[42.8 20.2 29.9 -74.7 50.8 31.6] Out: 42.8
[62.6 36.8 -59.4 -0.6 -44.9 -12.7] Out: 62.6
[-48.0 -55.0 25.5 53.6 63.7 12.3] Out: -48.0
[60.8 -42.0 66.7 53.8 23.5 38.9 75.2] Out: 60.8
[-66.9 43.2 -21.4 -51.8 -28.4] Out: -66.9
[-31.5 -25.5 59.9 -21.7 -58.1] Out: -31.5
---
[66.8 68.1 65.3 68.3 70.1 -71.0 66.3]
[-67.0 70.2 -67.7 -70.1 -67.8 70.2 -69.3]
[-69.0 69.9 -67.0 -69.7 73.4 -69.6 -67.3]
-69.3

[-33.4 -6.5 64.4 35.6]
[-42.1 -2.4 64.3 -8.1]
35.6

[23.9 11.8 23.3 -2.4]
[58.8 23.9 -0.4 -29.9]
[-8.5 -0.9 -22.1 9.5]
-29.9

[-10.4 51.8 42.4 -32.9 -16.6 4.3]
[-64.8 -21.7 17.9 30.1 48.3 -43.0]
4.3

[-25.5 -42.0 -30.4 -64.7 -1.5 14.5]
[-1.4 8.3 39.1 3.0 -46.1 -32.7]
[61.3 -29.0 -73.6 1.9 49.7 -56.8]
-32.7

[-2.4 -52.1 50.4 74.6 8.2]
[-7.7 68.5 -21.7 -37.9 37.6]
8.2

[-20.8 -65.0 67.9 -66.0]
[16.8 -36.8 -14.9 -64.0]
-66.0

[-53.4 -16.8 -40.9 -46.8]
[-63.6 -59.4 -50.5 -52.9]
[6.9 8.8 -26.9 -37.2]
-52.9

[-70.9 -26.5 26.8 -3.9 35.6]
[-66.8 -23.4 30.9 6.0 3.3]
35.6

[10.6 23.8 2.6 25.3 -53.6]
[22.9 -74.5 -55.4 -8.3 -43.8]
-53.6
---
[[ 13  16  83 236  24]
 [212  34  62 165 190]
 [139 133  70  93  78]]: 62, 236

[2942 6985 5343 4907 8412 3558 4516]: 4907, 8412

[[6164 7011 2307 5140 4318]
 [1471 1497 7936 2695 6598]
 [3236 2323 6714 4443 4784]]: 7936, 7936

[[ 542 -848 -947 -329 -279]
 [ 535  427 -268 -667  376]
 [-695  404 -642  641  437]]: -268, 641

[206 189 231 138  30]: 231, 231

[-960  581  782  566 -773 -700  744]: 566, 782

[[120  76 145  43  39]
 [ 85  78  93 102  97]
 [106 246  63  76  78]]: 93, 246

[40 33 67 49 29 87 23]: 49, 87

[22 10 90 78 77 45 38]: 78, 90
---
[[15, 253, 146, 35], [193, 170, 71, 197], [212, 72, 120, 231]] ans = 197
[[8453, 5859, 6454, 6003, 5698, 6054], [6582, 5747, 5848, 5536, 5400, 5619], [3088, 6292, 6008, 5667, 5044, 6050]] ans = 5619
[[817, 289, 476, 376, 11], [168, 315, 512, 65, 803], [579, 366, 420, 421, 319]] ans = 803
[[4, 215, 11, 214, 10, 212], [9, 215, 214, 11, 5, 217], [216, 216, 219, 5, 207, 13]] ans = 217
[[107, 177, 177, 139, 126], [214, 64, 64, 129, 159], [20, 118, 118, 122, 85]] ans = 159
[[-16, -11, -44, -18], [-13, -12, -3, 2], [18, 13, 25, 14]] ans = 2
---
(3.4, -23.5, 29.4, 64.6, 45.0, 17.0) -> 64.6
(70.6, -37.6, 39.0, -19.6) -> -37.6
(2.1, -77.4, 57.7, -4.4, -33.5, -31.1) -> -4.4
(-2.4, 10.0, -31.6, 63.8, -12.8, 40.6) -> 63.8
(29.5, 56.7, -17.7, -51.1) -> 56.7
(78.3, -37.0, -71.5, 30.0) -> -37.0
(23.2, -55.0, -60.9, 26.4, -22.2, 13.3) -> 26.4
---
[[4161, 7654, 9845, 7795, 7130], [6895, 3079, 3404, 3732, 5852], [6154, 9265, 9850, 7909, 5480]] out 3079
[[123, -22, -91, -239, 80, 229], [58, -191, -457, -83, 378, 63], [-115, -736, -362, -604, 528, -496]] out -191
[[84, 37, 51, 52, 59, 17, 78], [98, 38, 48, 49, 63, 13, 78], [83, 30, 65, 62, 58, 19, 87]] out 38
[[189, 155, 152, 125, 175, 149], [137, 161, 130, 55, 209, 180], [131, 189, 169, 97, 177, 128]] out 161
[[134, 66, 121, 174, 115, 205], [125, 99, 53, 128, 75, 206], [11, 166, 133, 91, 144, 20]] out 99
[[56, -620, -97, 311, 252, 839], [-314, 521, -294, 397, 937, 589], [-380, -220, 770, 539, -420, 354]] out 521
[[-637, -413, -507, 553], [-572, -846, 241, -181], [-696, -369, -350, -573]] out -846
[[5, 4, 3, 2, 1], [7, 7, 8, 8, 7], [8, 8, 7, 6, 5]] out 7
